Each row is followed by one of two labels, saying whether the row has a hidden trait. Each part has a new trait and two new labels.
[ -1.8  33.7 -11.0  -5.4  32.1   6.0   6.8  -3.0  -6.0  -2.6   3.6  -5.7
  14.6   8.8   2.2   6.3  25.6  -2.4  -6.2  10.6   0.7  14.8 -22.6   2.2
  17.9  -4.1   9.5   9.6 -15.6  -6.8   8.9  14.3  17.3   6.2  -1.9   2.8
 -13.4 -10.2   5.5 -10.2   5.8  -8.6   4.9   0.6  -5.1   5.5  -0.6   7.3
 -11.4   6.4  14.8   4.0  -5.0  14.5  -9.8  15.3 -13.4  71.4 -18.9  -8.7
 -31.3   7.3  -6.2  -3.5  40.7   3.8   2.2  -0.9   5.1  13.7   8.9 -33.7
  21.5 -14.8  -2.1  -0.5  16.7 -16.3  -5.5  -5.0 -22.8   3.1 -14.6  -3.4
  -3.3  13.4  -7.5   9.8 -17.7  -8.0   3.2  -5.8  -3.4] -> j462
[ -0.8 -16.4  -0.1   3.3 -41.7  -6.6  10.1   7.3   3.9  -3.1  13.8   4.9
 -49.9  -9.5   2.4 -18.8   3.0  10.9   3.5  -7.9  -7.0 -10.5  19.3   0.1
  -7.5  -4.1  -8.4 -15.3   4.3   0.3   2.7 -14.0   9.5  -2.2  20.2  -0.8
  -4.6   8.7  -2.5   5.5  -7.2  -8.5  -5.0  -6.5   2.8  -8.8  -2.4  -3.3
  51.2  -9.4  -6.9   1.8   7.1  -7.0  -1.5  -5.8  16.8 -51.1  23.9   7.2
  29.1   5.8   0.8   9.0 -35.9  -8.0  -3.8   0.4   5.0 -13.7 -15.5  14.2
 -17.0  21.5  -6.8   9.6 -13.1  -5.2   4.7   6.7 -21.6   5.5   6.1  -5.5
  10.8 -15.6  10.9  -7.5  12.2  10.2   4.7  -8.1  -3.8] -> j462
[ -5.1  11.8  23.2  21.1   0.0   6.0  -8.7  11.8   8.7   6.4  11.5  -6.9
 -15.8  -8.4   3.6  -5.4 -33.9   3.3   1.7  -6.6  14.6  -2.1  22.1   8.7
 -36.5   7.0 -11.4  -4.2  52.0   7.3   2.9   6.4 -10.2  -4.9  -4.0  -8.0
  40.6   3.7  -3.1   4.2  15.2  -1.9 -11.5  18.5   7.2 -11.3  10.3  -6.1
 -22.8  19.6  16.5  -1.5 -14.7 -11.5   7.2  -1.6  28.4 -66.9   7.6   1.0
  -9.3 -13.5  13.6  14.0 -48.0   4.3   9.6   6.8 -17.9  19.1 -16.2 -10.5
   5.7  -5.0   0.9  -5.8  -2.5  15.9   2.0 -15.6  26.1 -10.6  -2.2  13.7
  -5.4 -15.5   2.6   0.0   1.0  16.6   8.1  16.9 -19.2] -> j462
[  0.0  -2.9 -12.1  24.2  -0.1 -12.0  14.7  -5.5  -4.5  -3.0   6.8   1.9
 -11.9   7.4 -11.4  -9.6  19.5  -9.8  -0.9   0.1  -1.6   2.9  -8.7  -7.0
  -5.2   9.7  -5.4   2.2  -3.3  -2.4   3.1  14.0 -11.5   7.2  -7.2  -0.2
 -26.0   0.6  10.3  -3.6 -11.1  -5.7  -0.7  -5.7  -0.8 -12.5  -9.7   0.6
 -24.4  -5.4   1.6   2.8   6.0  13.5  -5.5   6.3 -30.2   8.1  -9.7  -6.5
  -8.0  -1.0  -0.7  18.8  59.4  -1.1  -5.5  -3.0   8.5  -0.6  17.1 -17.9
   0.8   2.7   0.8 -11.0 -29.8 -33.7  -0.9 -12.2 -21.4   7.1  -4.7  15.3
   7.7  29.8   1.0  -6.4 -10.4  -8.8 -15.8  -2.5   0.3] -> j481
[ -3.4  28.9   2.2  -3.9  -8.5  12.0   0.6   5.0   0.9   0.0  14.6  -5.4
 -34.3  -7.3  11.0  -7.5   0.9  12.1   1.5   1.3   1.3   5.7  12.5  10.0
  16.1 -17.2   1.1  -6.2  23.5  -4.4   9.9  -7.1  35.0   2.3  20.2  -0.2
  16.9   0.9  -4.8  -2.0  11.4 -14.8  -3.8   9.5  -0.1   6.6   7.7  -1.3
  39.2  -2.2  11.6   2.5 -12.7  -3.9  -0.2   8.4  19.7  -7.3   7.5   3.0
   8.6   8.0  -6.1   3.1 -67.6  -2.3   8.3   0.9  -5.6   3.2 -22.0 -13.7
  10.6   0.9  -8.2   5.6  20.2   4.7   0.4   8.3 -19.7   0.7  -1.7 -10.0
  -1.3 -17.9   1.7   7.8  -2.3   8.1  24.9  -1.5 -10.3] -> j462
[  0.2 -11.0   3.6  11.8 -34.1  -5.9   4.9   0.6   3.6   1.3  12.5   5.6
 -39.3  -8.8   0.8 -19.8 -15.8  10.3   5.8  -8.4  -3.4 -10.7  26.5  -0.3
  -8.3  -2.3  -8.6 -13.8  21.2   1.3  -0.5 -14.4   2.5  -1.1  14.0  -1.8
   4.9   9.3  -2.5   8.9  -3.9  -0.9  -4.9   0.6   4.2  -9.9   2.2  -8.3
  28.0  -7.7 -11.4  -1.1   4.2  -2.2   8.0 -10.7  12.9 -79.6  12.8   8.6
  25.8   0.3  -2.8  11.5 -25.7  -5.6  -1.1  -0.1  -0.7 -11.6 -12.8  23.2
 -16.5  21.1  -4.8   1.8 -18.5   2.1   5.6  -3.2  -2.8   2.5  13.2   2.5
   3.7 -10.4  11.1  -8.2  13.6  12.2   4.0   3.0  -4.4] -> j462
[ -3.7   9.5   3.2  17.4  31.8  -1.8   7.6  -3.2  -3.3   1.6   5.4  -2.3
  14.9   6.2  -2.4  -4.0   1.8  -9.7  -3.4   2.5   7.8   4.8  -2.9  -1.8
 -25.5  13.6  -0.7   4.4  11.4   1.2   1.5  16.3 -22.1   0.3 -19.5  -2.6
  -6.5  -5.8   9.5  -2.1   4.8   5.9   0.7   9.8   1.6 -10.2  -2.4   1.3
 -52.7  27.2  15.6   0.9   0.8  14.0   5.7   0.7 -14.0 -10.5 -25.3  -9.5
 -35.5  -9.1   1.9   5.6  74.0   6.3  -0.1   1.5   0.9  19.0  12.0 -13.8
   4.1 -11.4   4.9 -10.0 -18.1 -13.2  -2.0 -26.9  11.2  -3.1  -6.3  13.8
  -7.9  27.9  -2.6  -0.2 -13.6  -2.1 -14.9   6.6  -7.9] -> j481
[ -1.1  11.3  -2.0  -3.6  18.6  17.3  -7.9 -13.2  -4.3   6.8   6.6   1.1
  17.2  -3.8   6.7 -15.9 -39.0  12.8   4.5   0.6   3.9  -1.3  30.0   5.5
  19.4  -1.7   6.5   1.5  35.2  -5.3  -3.6 -12.9  -9.7   5.6   0.0  -1.4
   7.7   2.8   1.6   5.8  11.7  12.0   0.1  23.7   0.8  -2.2   6.1  -7.5
 -35.5   3.0 -11.5  -6.7 -15.4  17.5  42.9 -14.7   8.6 -70.9 -29.3   3.9
  -0.2  -1.7 -32.0   2.0  45.6   1.3   9.6   0.1  -8.4   2.2  -5.8  45.1
  -4.2  12.0  -4.5  -8.8   4.2  20.1   1.3  -7.4  62.8  -6.0   9.7  16.3
 -25.5   6.5  -1.7   3.6  -4.9  14.0   7.0  18.8  -0.5] -> j481
[ -5.8 -15.6   2.9  26.2   7.6 -16.3  15.2   0.7   1.0  -2.5  12.9  -2.8
  -7.2   6.5  -9.8  -1.9  24.1 -21.1  -6.5  -2.3   9.0   6.2 -16.7  -4.2
 -57.8  20.1  -8.5   3.6  12.6   4.9   6.0  24.6 -32.6  -0.7 -24.2  -4.0
  -3.1  -2.6   9.1  -3.5  -8.8  -3.7  -4.9  -8.2   1.8 -19.5 -14.1   4.2
 -34.3  15.6  18.8   6.2   4.6   6.8 -13.7  12.7 -19.6   9.6  -0.1 -10.1
 -30.1 -11.7  30.4  21.1  33.6   3.0  -3.3   1.0   7.9  12.0  17.4 -35.4
   6.6 -10.5   6.7  -2.1 -27.3 -21.0  -2.2 -16.4 -30.5  -0.4 -11.2   8.2
   7.1  27.8   3.7  -8.4 -14.4  -7.4 -21.5  10.6 -10.5] -> j481
[  0.9  10.6 -14.7  -0.4   5.7  -5.2   4.1   0.4  -5.3  -2.7   6.8  -0.7
   7.9   6.3  -6.1   6.8  36.1  -5.1  -6.9   7.0  -3.1   9.9 -27.1  -2.2
   6.8   4.5   5.5  10.2 -19.3  -3.4   6.3  13.9   8.2   4.9  -0.5   3.0
 -12.6  -6.0   3.2  -9.8  -5.9 -11.0   4.0 -14.9  -5.4   0.0  -8.5   7.8
  -0.1  -8.6   8.3   4.3   0.5  13.2 -17.8  16.1 -21.9  60.2   0.0  -7.1
 -17.5   4.8   4.7   2.0  26.3   0.2  -0.9  -1.0   6.3   4.3   9.8 -38.7
  17.1  -6.8  -2.3   0.4  10.3 -23.4  -4.2  11.7 -39.9   4.2 -16.5  -6.1
   8.3   7.5  -0.7   4.2 -16.7 -11.7  -4.6  -7.7  -2.3] -> j481
[ -1.5  14.2  -2.7  -9.4   4.3   1.9  -3.9   7.6  -2.2   0.1  13.1  -3.8
  -0.1  -0.2   1.6   3.8  15.1   1.7  -4.7   4.2   0.1   6.8 -13.8   3.2
   3.2   2.8   4.5   4.7   2.0  -1.3   3.8   9.3   7.2   0.2   2.8   0.9
   7.7  -4.8  -2.2  -4.5   4.1 -12.7   1.2  -4.1  -3.0   1.9  -0.2   5.7
   9.3   4.4  14.2   2.6  -4.8   7.3  -9.8  15.6   3.0  19.4   5.9  -2.6
 -14.5  -0.7   5.9  -0.7 -24.2   1.0   5.1   2.3  -3.0   6.9  -6.1 -31.0
  15.6  -7.2  -4.9   1.6  19.1  -6.2  -2.3  19.4 -21.5  -2.0 -13.5  -5.9
   1.4 -10.8   1.3   6.2 -14.6  -2.8   1.3  -3.9  -9.9] -> j462
